Here is a tiny trained network, its code and every weight. The questions are about switching its units off for an input and a class, where a switched-off unit gives its printed mean instead of its output.

import numpy as np


def w(rows, s, z=0):
    codes = np.array(rows[::2]) - 128.0
    scale = np.full(codes.shape[1], s)
    scale[-1] = z or s
    return codes * scale


def norm(h):
    return h / np.sqrt((h * h).mean(-1, keepdims=True) + 1e-5)


def f(y):
    return np.maximum(y, 0)


def log_softmax(a):
    a = a - a.max(-1, keepdims=True)
    return a - np.log(np.exp(a).sum(-1, keepdims=True))


def net(x, mask):
    res = np.array(x, float).reshape(1, 2) / 4 @ E
    u = 0
    for l in range(4):
        y = f(norm(res) @ A[l][:, :-1].T + A[l][:, -1])
        res = res + np.where(mask[u : u + 7], y, B[l][:, -1]) @ B[l][:, :-1]
        u += 7
    return log_softmax(norm(res)[-1] @ U[:, :-1].T + U[:, -1])


A, B = {}, {}
E = w([
[99,80,43],'x0',
[8,201,1],'x1',
],0.0054)
A[0] = w([
[116,132,91,32],'L0N0',
[70,60,172,101],'L0N1',
[107,62,103,173],'L0N2',
[65,157,154,22],'L0N3',
[136,116,167,35],'L0N4',
[103,110,56,10],'L0N5',
[115,150,253,185],'L0N6',
],0.014,0.0013)
B[0] = w([
[158,143,84,166],'L0N0',
[134,3,134,156],'L0N1',
[85,6,188,183],'L0N2',
[33,148,154,169],'L0N3',
[182,171,64,171],'L0N4',
[231,95,151,205],'L0N5',
[187,145,128,253],'L0N6',
],0.0042,0.0073)
A[1] = w([
[148,56,213,171],'L1N0',
[103,191,200,218],'L1N1',
[36,160,190,72],'L1N2',
[53,2,141,209],'L1N3',
[146,91,38,34],'L1N4',
[41,100,83,82],'L1N5',
[166,102,233,2],'L1N6',
],0.0081,0.00096)
B[1] = w([
[2,203,175,252],'L1N0',
[67,96,52,189],'L1N1',
[45,203,125,167],'L1N2',
[35,88,138,228],'L1N3',
[161,82,127,193],'L1N4',
[212,105,198,196],'L1N5',
[171,112,183,235],'L1N6',
],0.0074,0.0045)
A[2] = w([
[180,180,184,1],'L2N0',
[84,156,167,221],'L2N1',
[69,211,125,75],'L2N2',
[1,189,100,114],'L2N3',
[139,14,175,167],'L2N4',
[110,232,194,177],'L2N5',
[56,115,166,213],'L2N6',
],0.0088,0.0023)
B[2] = w([
[178,40,221,183],'L2N0',
[215,161,55,204],'L2N1',
[176,176,69,178],'L2N2',
[226,104,82,216],'L2N3',
[154,151,95,255],'L2N4',
[109,254,177,231],'L2N5',
[143,117,70,213],'L2N6',
],0.0062,0.0058)
A[3] = w([
[136,132,99,106],'L3N0',
[108,56,126,252],'L3N1',
[109,179,197,78],'L3N2',
[182,149,105,184],'L3N3',
[10,107,168,191],'L3N4',
[160,122,149,254],'L3N5',
[46,135,104,40],'L3N6',
],0.014,0.0018)
B[3] = w([
[169,39,113,168],'L3N0',
[64,201,114,254],'L3N1',
[147,148,222,222],'L3N2',
[137,89,188,240],'L3N3',
[90,56,254,179],'L3N4',
[71,188,59,221],'L3N5',
[98,137,198,148],'L3N6',
],0.0089,0.005)
U = w([
[181,187,222,213],'0',
[132,84,127,1],'1',
[8,48,182,166],'2',
[61,51,17,188],'3',
[205,211,46,183],'4',
[77,150,137,51],'5',
[203,29,77,117],'6',
[120,116,114,5],'7',
],0.018,0.0087)

Each question gives the input, the list of numbers given to net, and the class t.
The units are the neurons (one row each of A and B). Each row of codes is followed by its name. A weight is (code - 128) times the scale printed after its matrix; where a second scale follows, it is the last column's (A, B and U).
mask holds one flag per neuron, layer by layer. A switched-off neuron (its flag False) gives its mean, the last column of its row in B, instead of its output. The means were averaged over made-up inputs and are rounded, as every weight is.
A unit's drop is (log p(t) with every unit on - log p(t) with that unit switched off) / (log p(t) with every unit on - log p(t) with every unit switched off).
The circuit of an input: a set's keep is (log p(t) with only the set's units on - log p(t) with every unit switched off) / (log p(t) with every unit on - log p(t) with every unit switched off). Starting from the 12 units with the biggest drops (on a tie, the unit counted first), units are removed one at a time, each time the one whose removal leaves the highest keep (on an exact tie, the one counted first), for as long as the keep stays at least 0.8.
units of the circuit, in order: the units of the circuit, biggest drop first
unit that matters most: the unit with the biggest drop
top k neurons: the k neurons with the biggest drops, biggest first
top k neurons in layer l: the k neurons of layer l with the biggest drops, biggest first
drop of u: that unit's drop, to one decimal
input [2,5], class 3: units of the circuit, in order => L2N5
input [-1,3], class 4: top 4 neurons => L0N3, L0N4, L0N1, L1N6
input [8,1], class 2: top 4 neurons => L0N2, L1N3, L2N3, L2N1
input [1,1], class 3: units of the circuit, in order => L2N5, L3N2
input [2,4], class 3: top 3 neurons in layer 3 => L3N1, L3N2, L3N4
input [1,6], class 6: top 2 neurons => L2N0, L3N5
input [6,-1], class 2: top 3 neurons => L0N2, L3N4, L1N3
input [0,7], class 6: top 2 neurons in layer 0 => L0N5, L0N0
input [1,3], class 3: top 2 neurons in layer 0 => L0N4, L0N6
input [6,-8], class 2: top 2 neurons in layer 0 => L0N1, L0N2
input [1,7], class 6: top 2 neurons => L1N0, L0N1
input [7,1], class 2: top 3 neurons in layer 2 => L2N3, L2N1, L2N2
input [7,0], class 2: top 4 neurons => L0N2, L1N3, L3N4, L2N3
input [3,-3], class 2: unit that matters most => L1N3
input [2,3], class 3: top 2 neurons => L0N6, L2N1
input [5,-7], class 2: top 3 neurons in layer 2 => L2N2, L2N3, L2N5
input [1,8], class 6: top 2 neurons in layer 1 => L1N0, L1N5
input [-4,2], class 4: drop of L1N2 => 0.1
input [-5,3], class 4: drop of L2N3 => 0.1
input [-7,5], class 4: unit that matters most => L2N3
input [-4,7], class 4: drop of L1N3 => 0.0
